Below are the code and all the weights of a small trained network. Each question names an input and a class and asks about switching units off, where a switched-off unit gives its printed mean instead of its output.

import numpy as np


def w(rows, s, z=0):
    codes = np.array(rows[::2]) - 128.0
    scale = np.full(codes.shape[1], s)
    scale[-1] = z or s
    return codes * scale


def norm(h):
    return h / np.sqrt((h * h).mean(-1, keepdims=True) + 1e-5)


def f(y):
    return y / 2 * (1 + np.tanh(0.7978845608 * (y + 0.044715 * y**3)))


def log_softmax(a):
    a = a - a.max(-1, keepdims=True)
    return a - np.log(np.exp(a).sum(-1, keepdims=True))


def net(x, mask):
    res = np.array(x, float).reshape(1, 5) / 4 @ E
    u = 0
    for l in range(2):
        y = f(norm(res) @ A[l][:, :-1].T + A[l][:, -1])
        res = res + np.where(mask[u : u + 7], y, B[l][:, -1]) @ B[l][:, :-1]
        u += 7
    return log_softmax(norm(res)[-1] @ U[:, :-1].T + U[:, -1])


A, B = {}, {}
E = w([
[130,130,131,127,130,126,133,127,129,129,129],'x0',
[94,119,101,84,175,112,106,94,132,242,182],'x1',
[46,98,203,42,101,220,96,90,153,68,140],'x2',
[127,129,132,128,126,128,131,131,127,131,131],'x3',
[150,138,88,109,79,173,142,221,252,137,173],'x4',
],0.0021)
A[0] = w([
[104,65,136,77,54,214,120,165,189,101,186,2],'L0N0',
[25,101,228,61,155,164,67,29,75,72,80,82],'L0N1',
[178,188,45,156,117,87,131,247,239,172,133,70],'L0N2',
[151,165,96,148,138,111,138,196,165,149,115,65],'L0N3',
[123,83,136,85,79,210,123,150,186,113,148,30],'L0N4',
[64,67,97,37,144,148,51,134,182,207,174,48],'L0N5',
[186,104,101,223,151,44,152,91,4,145,68,110],'L0N6',
],0.0025,0.0017)
B[0] = w([
[148,198,138,89,167,80,117,156,124,116,77,163],'L0N0',
[216,100,54,206,89,132,178,149,104,188,181,236],'L0N1',
[129,65,147,140,111,175,143,37,26,130,151,232],'L0N2',
[108,104,173,127,113,160,120,78,75,118,139,141],'L0N3',
[164,197,115,110,148,103,135,136,113,127,88,145],'L0N4',
[130,165,157,133,181,105,186,52,165,145,189,188],'L0N5',
[64,181,182,74,150,131,117,147,251,82,147,253],'L0N6',
],0.0031,0.0026)
A[1] = w([
[146,73,80,123,108,181,160,83,126,226,209,82],'L1N0',
[10,115,133,107,230,34,60,86,175,208,149,49],'L1N1',
[96,185,187,161,125,92,137,168,209,4,66,110],'L1N2',
[193,46,112,225,32,180,153,152,32,45,72,86],'L1N3',
[136,156,146,82,97,176,108,220,167,60,27,4],'L1N4',
[180,150,120,75,91,177,148,144,110,89,102,86],'L1N5',
[121,138,170,216,144,68,125,145,148,30,47,35],'L1N6',
],0.003,0.0015)
B[1] = w([
[98,77,139,186,115,116,118,113,80,96,111,253],'L1N0',
[165,143,120,121,82,147,107,196,121,69,61,254],'L1N1',
[134,37,87,180,110,127,122,99,38,191,156,214],'L1N2',
[102,220,160,22,179,132,142,129,254,123,154,245],'L1N3',
[140,121,108,191,139,55,96,164,90,138,63,161],'L1N4',
[101,165,139,127,157,91,98,123,130,109,96,139],'L1N5',
[115,89,130,115,113,200,150,65,104,170,196,170],'L1N6',
],0.004,0.003)
U = w([
[120,14,117,191,111,143,145,64,23,163,188,172],'0',
[120,198,165,60,153,152,163,109,247,103,161,184],'1',
[153,140,100,138,109,83,58,227,89,105,2,1],'2',
],0.0072,0.00075)

Each question gives the input, the list of numbers given to net, and the class t.
The units are the neurons (one row each of A and B). Each row of codes is followed by its name. A weight is (code - 128) times the scale printed after its matrix; where a second scale follows, it is the last column's (A, B and U).
mask holds one flag per neuron, layer by layer. A switched-off neuron (its flag False) gives its mean, the last column of its row in B, instead of its output. The means were averaged over made-up inputs and are rounded, as every weight is.
A unit's drop is (log p(t) with every unit on - log p(t) with that unit switched off) / (log p(t) with every unit on - log p(t) with every unit switched off).
The circuit of an input: a set's keep is (log p(t) with only the set's units on - log p(t) with every unit switched off) / (log p(t) with every unit on - log p(t) with every unit switched off). Starting from the 12 units with the biggest drops (on a tie, the unit counted first), units are removed one at a time, each time the one whose removal leaves the highest keep (on an exact tie, the one counted first), for as long as the keep stays at least 0.8.
circuit, biggest first: the units of the circuit, biggest drop first
most important unit: the unit with the biggest drop
k most important neurons: the k neurons with the biggest drops, biggest first
top k neurons in layer l: the k neurons of layer l with the biggest drops, biggest first
drop of u: that unit's drop, to one decimal
input [3,-8,-7,-2,6], class 1: circuit, biggest first : (L1N3, L0N2)
input [2,-5,5,-1,-7], class 1: circuit, biggest first : (L1N3, L0N1)
input [-8,-8,3,-5,-6], class 1: top neuron in layer 1 : (L1N3)
input [4,-5,6,1,-7], class 1: 2 most important neurons : (L1N3, L0N1)
input [6,-1,8,-6,8], class 2: circuit, biggest first : (L1N4, L1N3, L0N0)
input [7,0,-8,7,3], class 1: 3 most important neurons : (L1N3, L1N2, L0N5)
input [-8,1,-6,2,-8], class 2: circuit, biggest first : (L1N1, L0N6)
input [6,-6,-4,-5,6], class 1: circuit, biggest first : (L1N3, L0N2)
input [1,-4,-8,1,-4], class 0: 2 most important neurons : (L0N6, L1N6)
input [6,6,0,-6,-4], class 2: top 2 neurons in layer 1 : (L1N1, L1N2)
input [8,-5,8,2,-6], class 1: circuit, biggest first : (L1N3, L0N1)
input [4,3,-1,0,-7], class 2: 2 most important neurons : (L1N1, L0N6)
input [-2,-6,1,-5,6], class 2: 4 most important neurons : (L1N4, L0N1, L0N0, L1N2)
input [6,-5,0,-8,-1], class 0: 3 most important neurons : (L1N2, L0N2, L1N6)
input [-3,7,0,5,7], class 0: circuit, biggest first : (L1N3)
input [3,-5,-8,3,8], class 1: 2 most important neurons : (L1N3, L0N2)
input [8,2,-5,5,0], class 2: 3 most important neurons : (L0N1, L0N6, L1N1)
input [0,6,-8,6,-5], class 2: 2 most important neurons : (L1N1, L1N3)
input [8,1,-4,-4,-7], class 2: top 3 neurons in layer 1 : (L1N1, L1N0, L1N3)
input [8,-6,-5,3,-2], class 0: most important unit : L0N6
input [4,-1,1,-1,-2], class 1: 2 most important neurons : (L0N1, L1N3)
input [3,-4,3,8,3], class 2: top 2 neurons in layer 0 : (L0N5, L0N6)
input [-7,-6,-5,8,-1], class 0: 2 most important neurons : (L0N6, L1N2)
input [-5,-4,7,-4,6], class 2: drop of L1N4 : 0.2
input [6,1,-1,-1,3], class 0: drop of L1N0 : 0.1
input [-1,5,-6,-5,4], class 0: drop of L0N2 : 0.2
input [4,-5,-6,3,5], class 1: drop of L1N3 : 0.8
input [6,-4,5,5,8], class 2: most important unit : L1N4
